Below are the code and all the weights of a small trained network. Each question names an input and a class and asks about switching units off, where a switched-off unit gives its printed mean instead of its output.

import numpy as np


def w(rows, s, z=0):
    codes = np.array(rows[::2]) - 128.0
    scale = np.full(codes.shape[1], s)
    scale[-1] = z or s
    return codes * scale


def f(y):
    return y / 2 * (1 + np.tanh(0.7978845608 * (y + 0.044715 * y**3)))


def log_softmax(a):
    a = a - a.max(-1, keepdims=True)
    return a - np.log(np.exp(a).sum(-1, keepdims=True))


def net(x, mask):
    res = np.array(x, float).reshape(1, 7) / 4 @ E
    y = f(res @ A[0][:, :-1].T + A[0][:, -1])
    res = res + np.where(mask, y, B[0][:, -1]) @ B[0][:, :-1]
    return log_softmax(res[-1] @ U[:, :-1].T + U[:, -1])


A, B = {}, {}
E = w([
[247,166,156,170,171,54,152,124],'x0',
[119,128,130,128,142,125,128,104],'x1',
[89,151,34,187,197,161,176,180],'x2',
[108,254,121,52,95,152,180,107],'x3',
[142,127,125,127,131,142,125,117],'x4',
[80,200,185,233,119,167,77,142],'x5',
[142,126,125,128,131,142,126,112],'x6',
],0.0091)
A[0] = w([
[86,132,44,156,194,100,192,160,104],'N1',
[243,170,129,161,159,77,184,132,63],'N2',
[136,179,142,66,124,149,149,130,97],'N3',
[130,104,208,97,70,132,96,61,146],'N4',
[55,87,96,102,79,182,111,138,31],'N5',
[144,202,131,69,116,135,221,137,106],'N6',
[124,207,136,95,82,139,198,128,108],'N7',
[165,80,114,31,197,88,181,112,126],'N8',
[122,215,132,204,129,133,35,98,151],'N9',
[162,152,85,156,204,134,167,153,79],'N10',
[172,87,85,40,164,101,147,132,115],'N11',
[143,76,184,46,51,90,81,90,137],'N12',
[153,119,174,74,81,87,46,108,128],'N13',
[130,110,203,95,72,96,110,107,128],'N14',
[57,117,18,142,180,183,131,114,123],'N15',
[141,26,123,169,141,90,86,148,109],'N16',
[50,85,123,81,93,184,124,148,66],'N17',
[123,120,183,78,129,93,51,90,137],'N18',
[120,136,48,157,177,140,171,165,93],'N19',
[137,87,123,39,190,107,183,122,139],'N20',
[143,83,106,97,127,129,192,92,101],'N21',
[35,50,69,62,65,216,75,97,9],'N22',
[181,201,155,146,141,71,195,132,24],'N23',
[153,56,46,38,127,75,162,137,123],'N24',
[119,217,107,44,89,153,149,116,86],'N25',
[64,84,92,104,88,148,67,147,58],'N26',
[154,73,86,57,129,109,188,135,94],'N27',
[136,29,148,145,172,109,50,172,100],'N28',
[200,136,145,167,212,3,109,151,50],'N29',
[92,198,248,190,159,163,59,131,166],'N30',
[130,222,124,93,109,111,162,128,94],'N31',
[184,22,104,150,140,115,55,153,86],'N32',
[114,135,28,125,221,133,160,171,114],'N33',
[101,127,70,172,174,166,197,125,99],'N34',
[109,120,142,123,105,125,144,137,100],'N35',
[112,206,143,60,89,113,163,112,71],'N36',
],0.0073,0.0016)
B[0] = w([
[196,158,106,131,111,84,163,130,183],'N1',
[207,119,224,13,184,132,141,156,187],'N2',
[119,121,91,143,136,155,117,101,178],'N3',
[176,141,67,170,51,56,204,144,211],'N4',
[192,102,192,68,174,103,138,137,201],'N5',
[90,72,86,135,164,181,85,66,205],'N6',
[112,59,70,152,187,137,65,70,201],'N7',
[76,142,186,183,95,181,113,183,212],'N8',
[67,177,184,190,106,183,87,173,191],'N9',
[162,180,128,94,118,98,215,114,159],'N10',
[53,183,190,168,103,197,83,202,199],'N11',
[184,187,90,143,64,75,186,149,238],'N12',
[204,165,69,175,71,27,200,125,202],'N13',
[190,154,64,161,81,79,179,126,194],'N14',
[202,150,140,104,86,82,187,126,206],'N15',
[73,66,26,105,172,181,43,62,179],'N16',
[167,116,205,59,190,153,170,96,207],'N17',
[180,154,101,139,71,66,154,117,184],'N18',
[169,153,77,135,74,46,189,141,173],'N19',
[58,181,158,190,113,143,91,180,195],'N20',
[57,171,150,154,135,198,129,183,166],'N21',
[169,109,233,35,165,117,146,109,255],'N22',
[170,81,163,72,191,150,118,112,170],'N23',
[16,206,191,177,110,181,70,213,223],'N24',
[128,82,67,144,169,174,84,101,228],'N25',
[167,90,173,59,175,116,140,115,187],'N26',
[71,215,167,255,98,177,50,182,196],'N27',
[114,58,22,127,153,135,63,58,182],'N28',
[154,100,185,16,177,129,128,61,185],'N29',
[63,205,185,209,105,170,86,212,219],'N30',
[64,83,63,108,187,149,62,50,188],'N31',
[104,100,59,118,131,153,67,102,183],'N32',
[158,130,79,162,98,86,187,167,189],'N33',
[172,179,82,174,71,63,188,137,174],'N34',
[108,134,131,97,115,119,140,93,134],'N35',
[114,86,61,134,123,105,65,53,211],'N36',
],0.0055,0.0086)
U = w([
[60,158,213,202,94,178,84,200,137],'0',
[170,134,78,149,62,69,215,135,127],'1',
[91,61,38,130,181,159,51,55,2],'2',
[159,97,254,39,186,127,160,110,245],'3',
],0.0094,0.00098)

Each question gives the input, the list of numbers given to net, and the class t.
The units are the neurons (one row each of A and B). Each row of codes is followed by its name. A weight is (code - 128) times the scale printed after its matrix; where a second scale follows, it is the last column's (A, B and U).
mask holds one flag per neuron, in row order. A switched-off neuron (its flag False) gives its mean, the last column of its row in B, instead of its output. The means were averaged over made-up inputs and are rounded, as every weight is.
A unit's drop is (log p(t) with every unit on - log p(t) with that unit switched off) / (log p(t) with every unit on - log p(t) with every unit switched off).
The circuit of an input: a set's keep is (log p(t) with only the set's units on - log p(t) with every unit switched off) / (log p(t) with every unit on - log p(t) with every unit switched off). Starting from the 12 units with the biggest drops (on a tie, the unit counted first), units are removed one at a time, each time the one whose removal leaves the highest keep (on an exact tie, the one counted first), for as long as the keep stays at least 0.8.
units of the circuit, in order: the units of the circuit, biggest drop first
unit that matters most: the unit with the biggest drop
k most important neurons: the k neurons with the biggest drops, biggest first
drop when u is switched off: that unit's drop, to one decimal
input [0,-8,2,6,5,-6,5], class 0: units of the circuit, in order	N24, N27
input [5,5,4,0,4,0,-3], class 3: units of the circuit, in order	N2, N29
input [7,-8,5,6,-3,-5,6], class 3: units of the circuit, in order	N2
input [5,2,-4,-7,0,1,6], class 2: 2 most important neurons	N16, N28
input [6,4,2,-7,1,2,8], class 2: 4 most important neurons	N16, N28, N32, N22
input [-8,4,-5,-7,-8,-7,6], class 3: 4 most important neurons	N22, N26, N17, N5
input [-3,4,-8,8,-1,-7,-4], class 1: 4 most important neurons	N12, N13, N4, N14
input [-1,1,-7,-1,5,6,4], class 1: 2 most important neurons	N4, N13
input [8,0,0,-6,-8,0,2], class 3: 2 most important neurons	N2, N29
input [1,-6,7,-7,2,6,0], class 1: 2 most important neurons	N19, N34
input [-3,-5,1,5,0,4,5], class 2: drop when N27 is switched off	0.1
input [-6,0,-5,-6,6,-7,-5], class 0: drop when N24 is switched off	0.3
input [2,-7,-4,7,-6,-8,-4], class 0: drop when N24 is switched off	0.1
input [1,-8,-2,7,-2,-6,7], class 2: drop when N36 is switched off	0.4
input [-4,3,0,-4,-1,-5,-3], class 0: unit that matters most	N24
input [2,8,5,6,6,-2,-2], class 2: 2 most important neurons	N6, N31
